[-14.9  -4.5 -16.1   8.3  20.9 -32.3 -11.4   2.7  10.6   2.8  -5.7  -6.4
   1.7  13.2  14.4   2.2 -20.8  -2.7  13.6 -13.0  -5.0  -0.2   8.5  10.6
  23.0  12.5  -4.7  -4.0 -19.8  -1.0   5.9  -0.2   3.8  10.2 -15.5   2.5
  -9.5 -18.1  12.6  12.2  -0.4  -0.9   3.0  -6.6  -4.3  24.0   3.4]  1
[-20.4   6.1 -20.4  16.4 -29.9 -30.0   4.1   7.7   1.5  -7.0 -14.8 -11.5
  -7.0  14.9  13.7 -12.8  -0.3  -3.6   2.5 -28.9 -36.1   6.5 -21.6  13.8
  33.5  15.8  21.2   5.4 -13.0 -29.0 -48.0 -27.4  18.3 -21.7  24.6  21.2
  -6.0 -17.4   7.0  21.0  -7.6 -10.9  16.5   0.0   1.3  13.9  24.1]  0
[-16.0  28.4  -1.6   9.2  -8.7 -16.8 -10.0   6.2   4.8  12.2  -4.6 -21.7
  -9.4  19.1  13.0  -1.8  -6.0  -7.1  -9.0 -19.0  -5.9  27.9   8.3  14.9
  26.6   6.1   9.0   5.8   0.9  -9.7 -25.9 -11.2  11.1   1.0  -6.1  11.0
   8.7   6.6  16.2  34.0  -4.9  15.6  -1.8  -0.6   4.6   7.4  17.1]  0
[-21.5  33.8 -13.2   8.8  13.2 -23.7 -18.7  17.9   0.9   3.3   9.3 -18.7
   2.4  15.6   9.1   1.4  -7.7 -19.7   0.1 -36.8 -12.0  39.1   0.6   4.7
   7.9   8.4  17.9 -11.0  22.3  -9.5 -35.9 -16.6   3.8   6.0  -3.3 -10.8
  -0.1  -1.3   9.6  34.6  10.3  14.6  -2.7   2.4 -15.4  12.6  12.7]  0
[ 13.5   9.4   5.8  -8.5 -28.9   5.5  17.3   1.8  20.3  23.3  10.4   3.7
   4.3  -5.7  40.2   8.6 -12.6   0.8 -11.4  -6.0  -4.6 -11.7 -16.7  17.0
   2.6   7.1  -5.7  -0.4   5.9 -21.2  16.9   0.7   8.9   8.3  10.4  31.0
  -0.1   5.1   1.0  32.9 -17.1  19.6  -8.3  -7.8  -7.0  -6.6   0.4]  0
[-16.8  -0.9 -18.8  24.2 -33.3 -22.8  17.8   0.3   2.2 -14.6 -11.3 -21.7
  -9.5  26.0   8.8 -25.5  19.4  -2.2  -5.8 -23.2 -51.2  10.9 -18.2  -0.3
  32.6  22.4  20.4  -5.5 -29.7 -26.6 -45.9 -15.7  27.8 -21.0  20.7  21.5
  19.1 -33.4  16.9  14.1 -23.2 -26.7  15.9  -7.9   4.3  16.2  18.1]  0
[ -0.4   7.6 -12.2  12.1 -44.6  -2.2  25.8  -0.2  -3.6   5.8 -17.1 -13.5
 -10.0  13.0   5.4 -19.4  20.4   8.1 -15.2 -23.8 -28.8 -16.3 -26.6  -1.1
  16.8  17.4  13.1   1.1  -2.8 -39.0 -50.8 -29.8  21.2 -18.0  29.8  33.5
   3.4 -18.8  -8.1   9.9 -22.9 -17.6  17.6  -5.5   2.5   3.3  20.5]  0
[ 21.0  17.3  -3.7 -18.4   0.6  22.5   5.5   8.2   3.6  26.1  16.2  14.6
  30.1 -22.1  18.7  14.3  -9.8  -0.7 -11.9  -8.8  12.7 -34.2 -20.8 -17.3
 -51.8   5.3 -10.6 -19.6  59.7 -28.4   5.4  -5.2 -12.2  18.4   9.0   8.0
 -13.8  15.9 -36.2  12.2 -11.3  18.4 -24.5  -8.7 -33.6 -15.2  -8.5]  1
[-26.7  16.5 -12.5   8.4  -5.4 -46.8 -37.0  -3.9   7.5   1.2 -13.8   2.9
  -5.3  -6.9  22.1   3.1 -29.9  -1.1   5.8  -0.1   1.7   2.8  21.6   9.8
  24.5   4.7  15.8  16.1  11.3 -17.0 -16.2 -31.0  -6.3  -6.0   3.5   5.7
 -10.9  13.7  17.4   7.2   2.8  17.0   3.6  -3.0  10.7  16.6  22.2]  0
[-18.9  12.1 -20.1   0.8  21.9 -39.7 -27.9  -5.4  17.0  10.3 -20.5   6.6
   7.9  -4.5  25.2   7.3 -46.5   0.5  13.9  12.5  19.2 -22.3  15.5   6.1
   9.3   2.2  -2.2  11.0   3.3 -12.5   4.0 -29.2 -12.0  20.3 -19.0   3.8
 -11.6  11.4   4.3 -11.0  -5.4  19.6  -7.8 -11.8   2.7  21.3  11.4]  0
[ -2.7  31.0 -10.6  -0.3  -3.8   8.3  17.6   9.6   7.3  10.4 -12.6 -15.0
   6.6   8.6   5.7 -10.5  -4.5  -8.3 -14.0 -29.7  -1.8  -1.9 -22.0   3.0
  -9.2   9.2  -4.4  -5.2   9.2 -10.9 -43.6 -29.1   4.4  14.4   5.7  17.3
   4.7   7.1 -17.7  10.7  -2.4  19.9  -9.4   1.5  -6.4  -0.2  10.8]  0
[ 18.9  -7.6 -14.9   6.4 -19.5  26.6  33.2  -7.2 -12.8  -5.2 -21.3   2.0
  18.9   2.7 -22.5 -24.0  26.1   9.9  -9.2  -3.7 -23.6 -40.5 -33.1 -31.7
 -25.3  16.3   1.0 -13.9   0.2 -24.2 -42.6 -16.7   1.8  -7.4  21.2   9.5
   5.5 -23.3 -34.9 -33.5 -22.4 -33.3   2.4  -6.2  -8.9  -7.0  -0.9]  1
[ -2.4  10.4 -27.7  10.2  -5.2 -18.0   2.6  14.2  -4.2   8.2  11.0  -5.3
  20.9   3.1  14.0  -1.0   4.3 -10.6   5.0 -43.2 -36.8   2.3 -24.8 -15.2
 -10.1  24.4  13.0 -35.1  32.3 -42.1 -34.9  -9.5  10.0  -5.7  20.9   5.5
  -6.4 -29.5  -7.0  28.7 -15.0 -15.8  -4.6 -11.8 -35.8  12.3  12.6]  1
[-23.2 -22.6 -17.0  11.0  27.2 -47.4 -14.9  12.2   5.2  -5.3   2.0 -14.1
 -14.2  23.9  15.1   7.9 -12.0  -4.7  29.1 -31.6 -17.6  37.0  16.0  24.2
  54.6   7.6   7.0   0.8 -36.2  10.6  21.2  24.7  17.6  -4.7  -9.9  -5.1
 -18.9 -41.9  39.8  43.6  10.9 -12.4  13.5   6.9  -6.9  33.8   1.9]  1
[  1.1 -19.6 -13.0   1.8  40.7 -35.1  -5.4   9.2   7.7  17.3  -6.1  -8.0
  -9.2  22.1  22.9   9.3 -14.5  12.1  27.0 -26.2   8.7   6.0  23.2  25.0
  42.5   6.6 -13.7   8.4 -25.0   7.8  38.3  21.9  10.7  17.6 -19.9   5.5
 -24.4 -30.2  20.0  32.4   0.3  -3.1   1.7  -0.1  -6.7  29.0  -4.8]  1
[ 18.6   4.1   4.5   6.8  -6.0  26.0  18.7  25.1 -39.9  13.8   5.8 -26.4
 -22.3  32.1 -25.9  -5.3  66.3   3.0  -6.2 -61.4 -23.7  37.6  13.1  -3.5
  23.4  -0.1  15.2 -10.7  18.2 -13.8 -51.7  15.1  15.2 -20.2  29.2  -4.0
  -9.0 -36.3  -7.9  35.0   0.1 -30.8  17.6  17.9 -12.4  -0.2   8.8]  1
[-13.9  25.2 -15.9   0.0   7.7 -20.3 -17.9   9.4   1.8   4.4  -8.6  -4.7
   6.5   0.7   9.9   2.2 -13.8  -9.1   0.4 -29.5  -1.3   6.2  -8.9   3.2
   3.1   8.1   8.0   0.8  20.7 -10.9 -37.3 -30.5  -4.3   5.2  12.6   1.8
 -13.8   6.0  -4.9   7.6   9.4  16.6  -7.1   0.0  -7.9   8.8  15.8]  0
[ -4.1  -6.0 -18.6   6.0   3.9 -20.6  13.4   4.5  11.0  14.6 -13.2  -8.9
  -2.8  18.1  23.6  -4.1 -13.5   9.3   9.2 -22.4  -9.4 -17.1  -5.2  12.0
  27.5  15.0  -2.6  -0.6 -22.5 -14.7 -20.4  -9.2  15.3   7.2  -0.1  25.5
 -10.9 -24.6   6.4  15.4 -12.2  -5.7   0.4 -10.7  -3.5  21.7   6.7]  1
[ 11.7 -26.4 -17.9   2.0  -7.2  -0.6  39.0  -4.9   8.2   7.1 -25.2  -8.2
 -11.5  26.0   8.9 -14.5   0.6  23.8   7.1 -20.7  -3.6 -42.9 -16.5  13.4
  34.9  17.9 -16.3  11.7 -54.7  -9.3  -4.8  -8.4  21.6   8.6   4.6  42.1
 -14.8 -37.2  -4.6  -5.6 -22.3 -23.1  11.7  -3.4   7.5  16.9   4.0]  1
[ -0.9  -6.9 -17.7   6.4 -12.8 -20.4  -2.5  -1.9  -3.9   8.1 -11.7   3.6
   0.7   1.8  11.2  -4.8  -5.1  11.7   6.6 -12.0 -12.0 -30.0  -6.1  -6.5
  13.9  13.8  10.5   4.2   3.0 -32.4 -19.2 -20.8   2.0  -7.2  14.9  17.0
 -14.7 -17.2  -5.5  -6.6 -18.3 -20.5   5.2 -10.6  11.3  15.0   9.0]  1
[-11.1   7.6  -8.9  19.0 -26.0 -26.3  -6.6  -1.0   0.4  15.9  -7.5  -7.3
 -13.6   4.2  20.4  -5.3  -3.6   3.5  -1.0  -9.5 -22.8  -4.9   4.5  -1.7
  16.0  14.2  17.3  -0.4   7.9 -40.5 -22.4 -21.0   9.2 -13.1   6.4  17.3
   4.0 -10.4  10.5  15.0 -22.1  -9.4  -7.1 -17.6  -2.1  14.8  15.7]  1
[ -4.2 -30.9  -7.5  19.9  14.5 -19.5   6.2  11.7 -13.0  -6.4   1.0 -22.2
 -26.8  42.5  -3.2  -3.2  25.9   6.0  21.9 -35.2 -27.2  53.4  15.0  11.1
  59.0   5.1   5.2  -2.0 -49.0  10.0   4.7  34.4  29.5 -12.7  -4.9  -1.2
 -14.5 -54.2  33.7  32.9   1.6 -41.7  20.9   6.0   3.1  28.9  -1.3]  1
[-19.1  11.8 -12.1  12.2 -32.4  -9.9  14.0   0.9   7.3 -18.1 -13.8 -16.7
  -6.0  14.5  -2.9 -24.5   8.6  -5.6 -10.9  -7.7 -34.1  15.0 -22.5   4.5
  18.7  10.4  15.2   3.9 -28.0 -11.0 -46.2 -21.6  19.4 -21.1  22.3  15.2
  14.4  -9.9   8.4   4.7  -0.4  -8.5  12.7   1.8  11.5   8.3  18.2]  0
[ -0.3  16.7 -12.5   3.8 -29.0   0.6   9.7   8.3  -2.4  10.1 -13.5  -6.3
  -1.6   4.4   6.9  -8.3   2.8   0.0 -10.4 -31.2 -15.7 -13.0 -35.2   3.7
   4.3   9.5   9.0   0.0  11.6 -32.7 -48.2 -30.8   8.4  -7.3  29.1  25.7
  -9.7  -6.4 -13.5   7.9 -10.3   1.1   4.1   1.9  -2.5   1.8  18.4]  0
[-17.6  16.1 -15.3  10.2 -23.6 -27.6 -13.2  12.4  -7.4  -2.5   2.4 -12.1
  -2.4   3.2   6.1   0.3   5.9 -10.5   0.4 -36.8 -33.3  26.2 -14.9  -6.5
  14.4  11.3  29.8  -9.5  28.4 -35.4 -46.2 -19.4   9.1 -29.1  35.4   1.1
 -13.3 -11.5   8.7  30.2   0.4 -10.8   8.7  -3.3 -12.0   7.2  23.2]  0
[  2.3  -8.6 -15.7   8.1  -6.9  -1.1  27.1  -0.6   4.5   2.9 -28.7 -16.5
 -13.2  29.6  -1.1 -18.3   6.2  16.1   1.1 -22.1 -11.0 -19.6 -16.4   9.6
  32.5  13.9  -3.6  12.1 -48.1  -3.9 -30.7 -14.5  18.4   3.0   2.1  29.9
  -1.1 -27.7  -3.3  -8.9 -11.9 -14.6  10.2   0.5  10.6  15.3   8.3]  0
[-13.6  -2.7 -15.9  30.8 -54.6 -37.4   6.2  -2.5   2.8   6.4  10.5  -9.7
  -7.7   9.8  33.8 -12.5  12.2   0.2  -2.5 -14.1 -65.7   3.3 -15.5  -7.0
  28.7  29.5  27.1 -15.0   3.1 -64.6 -25.2 -10.0  30.4 -41.1  32.8  23.2
  12.8 -37.6  21.8  36.7 -37.1 -32.8  13.8 -24.6 -15.3  15.7  19.2]  1
[ 21.4  -9.8  -7.0   3.6   0.4   0.2   9.3   6.7  -3.7  27.4   6.7   0.4
  -2.7   5.1  12.3   6.7  12.7  13.5   5.7 -24.4  -8.5 -23.5  -1.2  -7.2
   7.0  12.7  -5.4  -8.9  16.8 -30.1  -0.5   6.0   7.4   2.7   1.1  14.7
 -14.3 -29.8 -10.3  16.3 -24.5 -14.9  -3.5  -6.2 -21.6   6.1  -2.8]  1
[-11.9  -3.6 -15.9   6.5  32.9 -37.9 -19.9  13.9   9.8   8.2   5.2  -7.5
   2.1  14.6  28.5  14.5 -18.4  -8.8  18.7 -26.4  -2.3  19.4  14.2  11.5
  25.7   9.3  -3.3  -6.5  -1.4  -1.8  21.6  13.5   5.3  13.3 -13.3  -5.9
 -18.1 -19.9  19.5  38.3   3.7   4.1  -2.5  -2.9 -21.3  25.5  -1.7]  1
[-24.7 -14.1 -20.9  36.6 -48.4 -38.3  15.2  -0.9  -2.1 -15.3 -16.1 -27.5
 -25.1  35.6  10.3 -29.7  26.8  11.4   6.0 -29.6 -66.3  16.7 -13.3   4.8
  69.7  24.4  30.3   4.1 -62.3 -29.4 -51.4 -10.5  40.7 -42.3  28.4  29.7
  12.6 -54.1  33.8  21.8 -19.8 -48.2  35.4  -6.1  15.1  24.8  32.4]  0
[ 11.4   0.2 -10.4   1.1   1.2  -2.4  17.0  13.5   4.0  22.3   0.1 -11.3
   5.7   8.6  22.1   5.1   1.8   6.9   0.1 -36.6 -13.0 -12.5 -16.3   3.2
   9.0  20.4  -4.2 -13.3   6.4 -27.2  -5.5   1.7  16.2   6.1  11.7  19.3
 -11.6 -27.7  -9.9  39.3 -14.5  -4.8  -3.9  -6.5 -25.2   8.6  -0.5]  1
[-16.5   2.0 -24.3  12.7   4.5 -38.8 -11.1   8.6   4.1  -4.0  10.0  -3.5
  17.4   0.3  15.1   1.8  -8.0 -14.0   8.5 -24.6 -33.9  19.4 -11.3 -12.4
   0.3  20.2  23.2 -24.6  18.7 -31.3 -15.9  -4.6   5.2 -10.9  11.7  -6.5
  -5.4 -23.2  10.1  28.6  -5.9  -5.9  -0.2 -11.4 -24.0  12.9   7.5]  1
[  5.7  14.1 -14.7 -12.7  40.4  -3.4 -11.1  17.6   4.9  16.3   5.1   5.7
  22.9  -8.9   9.2  14.9 -20.4  -9.1   8.8 -25.6  18.7  -6.6  -4.8  -4.1
 -26.1   6.8  -9.7 -16.7  40.2  -4.2   4.7  -4.2 -11.0  30.9  -9.7  -9.2
 -21.9   1.0 -15.1  16.4   5.4  21.4 -19.6   2.0 -29.5   3.3  -5.9]  1
[-13.2  27.1 -13.3  -5.2   8.1 -13.3  -1.3  12.7  15.2   5.3 -22.8 -12.4
  -5.1  10.7   8.9  -0.8 -23.1  -6.5  -0.6 -29.3  16.1   5.4 -13.6  22.1
  17.8   2.2   0.2  13.0  -4.8   7.3 -30.4 -30.9   1.5  13.9   2.2  15.6
 -12.8  14.7  -4.4   8.0  14.8  31.5  -3.4  11.3   5.3   9.3  16.2]  0
[-10.1 -19.8 -17.5  14.9  16.0 -41.1  -7.2   8.7   3.8   7.7   0.6 -14.8
 -10.0  25.8  21.5   6.5  -6.1   2.4  25.2 -27.6 -22.4  15.4  13.9  12.2
  48.7  11.3   4.3  -0.7 -30.0  -7.9  12.5  17.0  18.8  -4.6  -2.4   3.1
 -15.4 -44.3  33.2  34.1  -3.4 -18.4  13.8  -3.2  -8.2  28.5   1.3]  1
[-24.3  -4.1 -30.3   7.9 -11.7 -36.4  -4.5   1.0  15.0 -16.4  -9.9  -0.9
  -2.7   2.6  13.7  -3.9 -19.6  -6.1  10.9 -17.6 -23.5   8.6 -14.3  14.6
  32.5  11.8  14.6  -1.2 -25.0  -6.0 -10.6 -16.1  15.4 -13.3  19.4  14.3
 -19.9 -24.3  19.3  19.4   7.4  -1.3  12.9   2.4   4.3  15.4  13.8]  0
[ -7.6  -0.8 -10.5   4.2  22.6 -22.0  -6.5  10.0   3.0  10.8  -2.5  -6.4
  -2.9  14.3  12.2   3.1  -7.1  -1.3  14.4 -21.5  -1.9  10.6  13.6   8.6
  17.9   6.0  -0.8  -3.3  -2.6  -1.4   5.7   4.2   5.2  11.5 -11.7   1.4
 -12.2 -14.0  12.4  22.1   0.5   0.3  -0.2  -0.8 -12.3  18.2   1.7]  1
[ 17.5  59.5   5.7   3.3 -17.1  22.4  -7.7   0.1 -29.8  50.4 -19.4 -10.4
   6.9   4.5   0.2 -11.5  16.1  12.0 -32.4  -9.8  16.9 -40.8   5.6 -36.3
 -28.4   6.8   4.9  -2.5  79.8 -57.6 -84.6 -63.5 -17.8  17.0  -3.5  15.9
  17.3  26.4 -51.7 -28.5 -38.9   9.3 -16.9 -15.5  -4.7  -7.9  25.1]  0
[ 24.8 -15.0  -9.7  -0.9 -15.7  25.8  50.1  -9.4   9.9  24.6 -32.6  -9.4
  -7.6  21.9  14.8 -21.2  -2.2  32.0  -1.6  -2.9   9.3 -70.8 -20.5   8.5
  18.4  17.8 -27.1  14.8 -51.0 -15.7 -11.3 -24.0  18.4  21.7  -3.4  57.9
  -2.6 -17.4 -28.6 -24.8 -32.6 -12.6   3.1  -9.0  13.2   7.0  -0.2]  1
[ -6.1  -8.8   9.6  16.2 -22.0 -24.0 -16.7   2.2 -22.8  25.1   5.8 -14.3
 -37.9  18.1  22.6  12.8  29.7   8.9   2.4 -26.6 -23.1  24.0  30.2  14.3
  67.7   3.3  22.8  12.9   9.1 -33.9  -8.6   9.4  21.9 -33.5  19.7  17.0
  -9.5 -24.6  38.0  47.3 -17.0 -20.1  25.2  -1.7   7.4  17.1  20.8]  0
